Here is a tiny trained network, its code and every weight. The questions are about switching its units off for an input and a target symbol, where a switched-off unit gives its printed mean instead of its output.

import numpy as np


def w(rows, s, z=0):
    codes = np.array(rows[::2]) - 128.0
    scale = np.full(codes.shape[1], s)
    scale[-1] = z or s
    return codes * scale


def f(y):
    return np.maximum(y, 0)


def softmax(a):
    e = np.exp(a - a.max(-1, keepdims=True))
    return e / e.sum(-1, keepdims=True)


def log_softmax(a):
    a = a - a.max(-1, keepdims=True)
    return a - np.log(np.exp(a).sum(-1, keepdims=True))


def net(x, mask):
    ids = ['αβγδεζλμξπστφω'.index(c) for c in x.split()]
    T = len(ids)
    res = E[ids] + P[:T]
    u = 0
    for l in range(2):
        r = res
        for j in range(3):
            rows = slice(2 * j, 2 * j + 2)
            q, k, v = (r @ M[l][rows].T for M in (Q, K, V))
            z = softmax(np.where(np.tri(T) > 0, q @ k.T / 2**0.5, -1e9)) @ v
            o = O[l][rows]
            res = res + np.where(mask[u + j], z, o[:, -1]) @ o[:, :-1]
        u += 3
        y = f(res @ A[l][:, :-1].T + A[l][:, -1])
        res = res + np.where(mask[u : u + 8], y, B[l][:, -1]) @ B[l][:, :-1]
        u += 8
    return log_softmax(res[-1] @ U[:, :-1].T + U[:, -1])


Q, K, V, O, A, B = {}, {}, {}, {}, {}, {}
E = w([
[127,124,25,123,215],'α',
[116,72,163,159,182],'β',
[18,148,144,78,123],'γ',
[163,159,76,74,36],'δ',
[249,87,101,204,73],'ε',
[44,164,83,35,152],'ζ',
[80,191,91,72,149],'λ',
[57,149,187,90,129],'μ',
[111,149,136,196,119],'ξ',
[1,114,80,68,152],'π',
[211,159,46,170,178],'σ',
[120,7,142,103,171],'τ',
[113,7,119,104,126],'φ',
[116,114,160,190,102],'ω',
],0.0066)
P = w([
[117,196,184,3,92],'0',
[89,122,89,138,107],'1',
[86,139,107,140,108],'2',
[84,145,121,140,110],'3',
[127,125,96,136,112],'4',
[119,123,105,137,114],'5',
[118,129,108,135,114],'6',
[119,130,90,134,108],'7',
[115,123,96,144,112],'8',
[121,135,103,132,116],'9',
[120,123,100,138,113],'10',
[121,128,96,135,117],'11',
[121,134,109,126,112],'12',
],0.0048)
Q[0] = w([
[202,148,81,136,146],'0.h1',
[8,167,152,79,131],'0.h1',
[156,172,115,95,3],'0.h2',
[26,130,182,118,93],'0.h2',
[34,177,147,28,167],'0.h3',
[144,199,141,133,121],'0.h3',
],0.03)
K[0] = w([
[134,129,66,187,135],'0.h1',
[182,168,212,27,160],'0.h1',
[198,108,123,110,48],'0.h2',
[71,135,171,76,78],'0.h2',
[93,94,137,1,86],'0.h3',
[121,157,85,138,90],'0.h3',
],0.037)
V[0] = w([
[117,183,48,150,88],'0.h1',
[150,252,183,164,101],'0.h1',
[133,200,129,172,110],'0.h2',
[165,156,88,109,219],'0.h2',
[180,143,158,162,137],'0.h3',
[82,106,50,167,84],'0.h3',
],0.017)
O[0] = w([
[156,46,136,67,186,136],'0.h1',
[155,185,231,68,183,2],'0.h1',
[202,156,97,113,129,73],'0.h2',
[90,137,47,169,198,83],'0.h2',
[213,153,122,137,147,27],'0.h3',
[96,2,114,93,136,202],'0.h3',
],0.0097,0.0034)
A[0] = w([
[35,186,172,123,97,38],'0.n1',
[212,160,73,1,30,40],'0.n2',
[126,171,69,77,175,103],'0.n3',
[245,141,67,171,121,96],'0.n4',
[102,232,151,34,168,56],'0.n5',
[103,47,213,155,166,72],'0.n6',
[79,58,90,133,176,119],'0.n7',
[128,252,137,183,97,9],'0.n8',
],0.008,0.0016)
B[0] = w([
[117,140,80,75,69,190],'0.n1',
[209,136,103,200,40,155],'0.n2',
[85,128,87,115,155,152],'0.n3',
[163,103,162,40,199,155],'0.n4',
[167,149,73,10,149,169],'0.n5',
[164,141,158,143,185,182],'0.n6',
[155,177,196,137,133,255],'0.n7',
[156,215,181,165,173,152],'0.n8',
],0.012,0.0069)
Q[1] = w([
[77,95,242,95,84],'1.h1',
[225,35,164,218,177],'1.h1',
[144,51,25,151,177],'1.h2',
[6,156,144,31,176],'1.h2',
[93,205,233,100,152],'1.h3',
[131,109,161,202,192],'1.h3',
],0.013)
K[1] = w([
[126,112,198,131,22],'1.h1',
[131,6,36,146,108],'1.h1',
[118,68,104,185,200],'1.h2',
[80,246,119,99,176],'1.h2',
[135,217,215,109,126],'1.h3',
[118,138,118,189,219],'1.h3',
],0.014)
V[1] = w([
[122,184,174,142,140],'1.h1',
[47,56,158,93,124],'1.h1',
[122,39,235,42,2],'1.h2',
[42,83,77,57,145],'1.h2',
[165,186,243,222,97],'1.h3',
[106,47,162,174,167],'1.h3',
],0.0096)
O[1] = w([
[122,150,94,141,110,106],'1.h1',
[154,75,96,151,153,93],'1.h1',
[110,119,254,139,70,191],'1.h2',
[134,148,140,209,163,155],'1.h2',
[125,212,204,76,129,8],'1.h3',
[76,159,93,136,173,2],'1.h3',
],0.0087,0.0076)
A[1] = w([
[109,178,51,97,159,89],'1.n1',
[127,225,106,171,80,57],'1.n2',
[197,158,171,214,159,36],'1.n3',
[189,121,157,66,194,176],'1.n4',
[80,150,164,181,209,114],'1.n5',
[5,143,140,150,103,184],'1.n6',
[173,145,117,84,87,199],'1.n7',
[126,188,101,52,88,1],'1.n8',
],0.011,0.0038)
B[1] = w([
[28,136,190,107,72,243],'1.n1',
[182,150,114,7,149,180],'1.n2',
[40,64,113,65,148,147],'1.n3',
[185,117,153,135,249,236],'1.n4',
[97,159,93,85,35,173],'1.n5',
[128,231,107,202,216,242],'1.n6',
[174,169,42,146,74,255],'1.n7',
[44,29,189,168,150,216],'1.n8',
],0.012,0.0087)
U = w([
[144,118,117,118,1,187],'α',
[220,102,135,110,171,126],'β',
[119,84,170,81,114,78],'γ',
[97,121,156,240,115,184],'δ',
[132,47,62,180,123,144],'ε',
[152,207,57,122,127,199],'ζ',
[120,147,208,103,127,48],'λ',
[85,53,200,125,91,162],'μ',
[84,109,130,108,92,93],'ξ',
[87,86,89,58,192,171],'π',
[130,98,53,112,103,104],'σ',
[97,151,138,43,84,65],'τ',
[42,108,99,100,59,3],'φ',
[139,110,170,54,101,119],'ω',
],0.0045,0.0027)

Each question gives the input, a string of symbols that net reads in full, and the target symbol t.
The units are the heads (2 rows each of Q, K, V and O) and the neurons (one row each of A and B). Each row of codes is followed by its name. A weight is (code - 128) times the scale printed after its matrix; where a second scale follows, it is the last column's (O, A, B and U).
mask holds one flag per unit, layer by layer, with each layer's heads first. A switched-off unit (its flag False) gives its mean, the last column of its rows in O or B, instead of its output. The means were averaged over made-up inputs and are rounded, as every weight is.
A unit's drop is (log p(t) with every unit on - log p(t) with that unit switched off) / (log p(t) with every unit on - log p(t) with every unit switched off).
The circuit of an input: a set's keep is (log p(t) with only the set's units on - log p(t) with every unit switched off) / (log p(t) with every unit on - log p(t) with every unit switched off). Starting from the 12 units with the biggest drops (on a tie, the unit counted first), units are removed one at a time, each time the one whose removal leaves the highest keep (on an exact tie, the one counted first), for as long as the keep stays at least 0.8.
circuit, biggest first: the units of the circuit, biggest drop first
unit that matters most: the unit with the biggest drop
k most important neurons: the k neurons with the biggest drops, biggest first
heads that matter: for each layer, one digit per head in row order, 1 if its drop is at least 0.15 and else 0, layers parted by /
input ω σ φ λ, target μ: unit that matters most -> 1.n8
input γ δ δ ω δ, target α: 2 most important neurons -> (0.n2 1.n7)
input φ β ξ, target δ: heads that matter -> 111 / 110
input φ γ δ ω τ α γ α φ σ π, target ζ: heads that matter -> 101 / 000
input φ β φ ξ φ ω λ τ φ μ, target ζ: heads that matter -> 111 / 000
input π μ δ μ α β λ π γ, target δ: circuit, biggest first -> (1.h2 1.n6 0.h3 0.n5)
input λ π τ, target π: 2 most important neurons -> (0.n6 1.n3)
input δ σ φ φ γ φ τ λ φ π σ σ γ, target β: circuit, biggest first -> (0.h1 0.n5 1.n4 1.n1)
input δ γ φ φ φ μ, target β: heads that matter -> 100 / 000
input σ γ γ π, target π: heads that matter -> 111 / 010
input π τ σ α φ τ π φ δ φ ω, target δ: heads that matter -> 110 / 011
input δ α τ, target λ: 2 most important neurons -> (0.n7 0.n5)
input σ σ φ δ φ γ ω σ τ π ω σ, target π: 2 most important neurons -> (0.n4 1.n4)
input π γ φ γ, target δ: heads that matter -> 001 / 010
input φ σ μ γ π ξ φ φ μ γ ζ, target ζ: unit that matters most -> 0.h1
input γ β ω, target μ: heads that matter -> 110 / 011
input τ π σ φ δ γ, target τ: 4 most important neurons -> (1.n2 0.n8 1.n8 1.n1)
input γ φ ζ ε φ π, target α: heads that matter -> 111 / 001
input ε φ ω γ ω γ φ φ μ, target λ: 2 most important neurons -> (0.n2 0.n8)
input ξ σ γ σ φ, target ε: unit that matters most -> 0.h2
input ζ λ β φ τ φ γ, target ε: 2 most important neurons -> (0.n5 0.n7)
input φ β φ φ, target δ: heads that matter -> 110 / 010
input φ ζ φ μ, target ζ: heads that matter -> 101 / 000
input φ δ φ τ ζ, target ζ: 2 most important neurons -> (1.n6 1.n2)
